Here is a tiny trained network, its code and every weight. The questions are about switching its units off for an input and a class, where a switched-off unit gives its printed mean instead of its output.

import numpy as np


def w(rows, s, z=0):
    codes = np.array(rows[::2]) - 128.0
    scale = np.full(codes.shape[1], s)
    scale[-1] = z or s
    return codes * scale


def norm(h):
    return h / np.sqrt((h * h).mean(-1, keepdims=True) + 1e-5)


def f(y):
    return np.maximum(y, 0)


def log_softmax(a):
    a = a - a.max(-1, keepdims=True)
    return a - np.log(np.exp(a).sum(-1, keepdims=True))


def net(x, mask):
    res = np.array(x, float).reshape(1, 6) / 4 @ E
    u = 0
    for l in range(4):
        y = f(norm(res) @ A[l][:, :-1].T + A[l][:, -1])
        res = res + np.where(mask[u : u + 6], y, B[l][:, -1]) @ B[l][:, :-1]
        u += 6
    return log_softmax(norm(res)[-1] @ U[:, :-1].T + U[:, -1])


A, B = {}, {}
E = w([
[51,254,194,11,241,203],'x0',
[131,170,153,171,95,148],'x1',
[47,107,87,214,87,181],'x2',
[62,176,127,109,44,89],'x3',
[119,87,107,83,130,143],'x4',
[186,195,27,155,163,137],'x5',
],0.0077)
A[0] = w([
[35,123,98,198,158,116,2],'0.n0',
[154,153,61,177,148,44,134],'0.n1',
[160,211,107,112,107,194,176],'0.n2',
[107,202,113,121,247,133,60],'0.n3',
[153,113,126,62,83,181,73],'0.n4',
[2,71,122,180,140,119,172],'0.n5',
],0.0098,0.0071)
B[0] = w([
[27,93,42,217,225,137,145],'0.n0',
[119,77,112,29,66,214,211],'0.n1',
[255,199,88,157,82,82,228],'0.n2',
[125,55,113,103,43,233,213],'0.n3',
[84,125,117,164,138,43,136],'0.n4',
[115,163,182,93,179,93,254],'0.n5',
],0.0089,0.0058)
A[1] = w([
[67,174,85,74,89,67,23],'1.n0',
[50,123,107,230,192,176,51],'1.n1',
[133,199,116,72,137,152,91],'1.n2',
[131,173,124,112,165,178,3],'1.n3',
[229,118,244,132,78,171,68],'1.n4',
[184,78,151,170,177,255,34],'1.n5',
],0.0082,0.0041)
B[1] = w([
[62,179,38,128,106,99,165],'1.n0',
[64,180,84,8,160,37,182],'1.n1',
[131,81,111,165,91,145,215],'1.n2',
[139,92,123,106,108,156,152],'1.n3',
[84,162,98,141,165,65,255],'1.n4',
[33,177,76,116,118,101,220],'1.n5',
],0.013,0.0042)
A[2] = w([
[187,139,117,71,139,105,38],'2.n0',
[88,74,95,135,226,130,100],'2.n1',
[139,110,83,160,218,137,75],'2.n2',
[147,62,98,196,142,92,3],'2.n3',
[44,106,248,155,164,79,111],'2.n4',
[107,127,189,102,119,192,117],'2.n5',
],0.013,0.002)
B[2] = w([
[120,118,149,171,178,63,178],'2.n0',
[92,247,78,164,112,98,194],'2.n1',
[61,186,84,125,24,107,157],'2.n2',
[92,69,170,100,94,189,174],'2.n3',
[193,51,5,93,150,143,254],'2.n4',
[138,91,111,142,131,212,161],'2.n5',
],0.012,0.0074)
A[3] = w([
[255,130,187,60,146,92,100],'3.n0',
[223,73,185,239,251,197,2],'3.n1',
[79,92,210,120,155,155,69],'3.n2',
[18,118,34,131,138,102,138],'3.n3',
[74,236,165,96,189,207,151],'3.n4',
[44,83,62,65,203,86,85],'3.n5',
],0.0098,0.0078)
B[3] = w([
[67,64,132,134,179,105,140],'3.n0',
[102,212,67,42,57,85,128],'3.n1',
[199,125,63,126,48,132,129],'3.n2',
[64,199,118,156,100,131,250],'3.n3',
[86,52,206,52,118,113,173],'3.n4',
[158,249,83,169,138,115,208],'3.n5',
],0.011,0.012)
U = w([
[67,196,100,124,78,84,112],'0',
[202,110,34,112,141,180,158],'1',
[121,6,202,72,65,239,190],'2',
[149,178,109,132,125,124,202],'3',
[109,163,111,149,125,98,161],'4',
[38,151,128,142,209,24,108],'5',
[159,119,168,239,228,170,2],'6',
],0.011,0.0079)

Each question gives the input, the list of numbers given to net, and the class t.
The units are the neurons (one row each of A and B). Each row of codes is followed by its name. A weight is (code - 128) times the scale printed after its matrix; where a second scale follows, it is the last column's (A, B and U).
mask holds one flag per neuron, layer by layer. A switched-off neuron (its flag False) gives its mean, the last column of its row in B, instead of its output. The means were averaged over made-up inputs and are rounded, as every weight is.
A unit's drop is (log p(t) with every unit on - log p(t) with that unit switched off) / (log p(t) with every unit on - log p(t) with every unit switched off).
The circuit of an input: a set's keep is (log p(t) with only the set's units on - log p(t) with every unit switched off) / (log p(t) with every unit on - log p(t) with every unit switched off). Starting from the 12 units with the biggest drops (on a tie, the unit counted first), units are removed one at a time, each time the one whose removal leaves the highest keep (on an exact tie, the one counted first), for as long as the keep stays at least 0.8.
units of the circuit, in order: the units of the circuit, biggest drop first
most important unit: the unit with the biggest drop
top k neurons: the k neurons with the biggest drops, biggest first
top k neurons in layer l: the k neurons of layer l with the biggest drops, biggest first
drop when u is switched off: that unit's drop, to one decimal
input [0,2,-5,-2,-5,-5], class 1: units of the circuit, in order -> (2.n4)
input [-7,-3,5,-3,3,4], class 2: top 2 neurons -> (2.n3 1.n4)
input [-2,5,-7,1,0,-2], class 5: units of the circuit, in order -> (3.n0 2.n0)
input [1,1,-8,3,-3,5], class 5: units of the circuit, in order -> (2.n0 3.n0)
input [-7,0,3,6,5,0], class 2: units of the circuit, in order -> (3.n5 1.n5 2.n3)
input [5,-2,0,-7,4,5], class 0: units of the circuit, in order -> (2.n4 2.n2)
input [-7,-4,-3,-3,7,-4], class 2: top 2 neurons -> (2.n3 1.n1)
input [-7,3,6,4,5,-7], class 1: top 4 neurons -> (2.n4 0.n5 0.n3 3.n4)
input [4,2,-3,0,-5,-5], class 1: top 2 neurons -> (2.n4 1.n5)
input [-7,1,-8,-6,-4,6], class 5: top 4 neurons -> (2.n0 2.n4 0.n3 1.n2)
input [5,-7,0,-8,1,-2], class 0: top 3 neurons -> (1.n5 2.n1 0.n1)
input [-1,-2,-4,1,-1,3], class 5: top 3 neurons in layer 2 -> (2.n0 2.n4 2.n5)
input [-4,-1,-5,5,-3,8], class 1: top 2 neurons -> (0.n1 3.n3)
input [4,-4,-2,0,7,8], class 1: top 2 neurons -> (0.n2 0.n3)
input [-5,-4,-8,-1,1,7], class 5: units of the circuit, in order -> (2.n0)
input [1,4,8,-2,-1,-5], class 5: top 2 neurons -> (1.n1 0.n0)
input [-3,-1,-3,2,-4,-6], class 1: top 2 neurons -> (2.n4 0.n2)
input [3,8,5,4,-2,8], class 1: top 2 neurons -> (0.n2 3.n3)
input [-4,7,2,2,0,8], class 1: top 2 neurons in layer 3 -> (3.n3 3.n5)
input [-5,4,5,1,4,2], class 2: most important unit -> 0.n1
input [8,-7,-2,-6,7,-4], class 2: top 3 neurons -> (3.n4 0.n3 1.n4)
input [1,-1,-7,-8,7,-2], class 0: top 2 neurons in layer 2 -> (2.n2 2.n1)
input [0,-2,5,-6,3,5], class 0: top 2 neurons in layer 2 -> (2.n4 2.n2)
input [8,6,-5,0,0,6], class 2: top 2 neurons in layer 2 -> (2.n4 2.n1)
input [5,-1,0,5,8,-8], class 1: top 2 neurons in layer 2 -> (2.n4 2.n5)
input [-4,6,1,-3,6,-8], class 1: drop when 2.n4 is switched off -> 1.6
input [-7,0,-1,1,3,6], class 2: most important unit -> 3.n5
input [7,-3,3,4,4,1], class 2: drop when 0.n3 is switched off -> 0.2
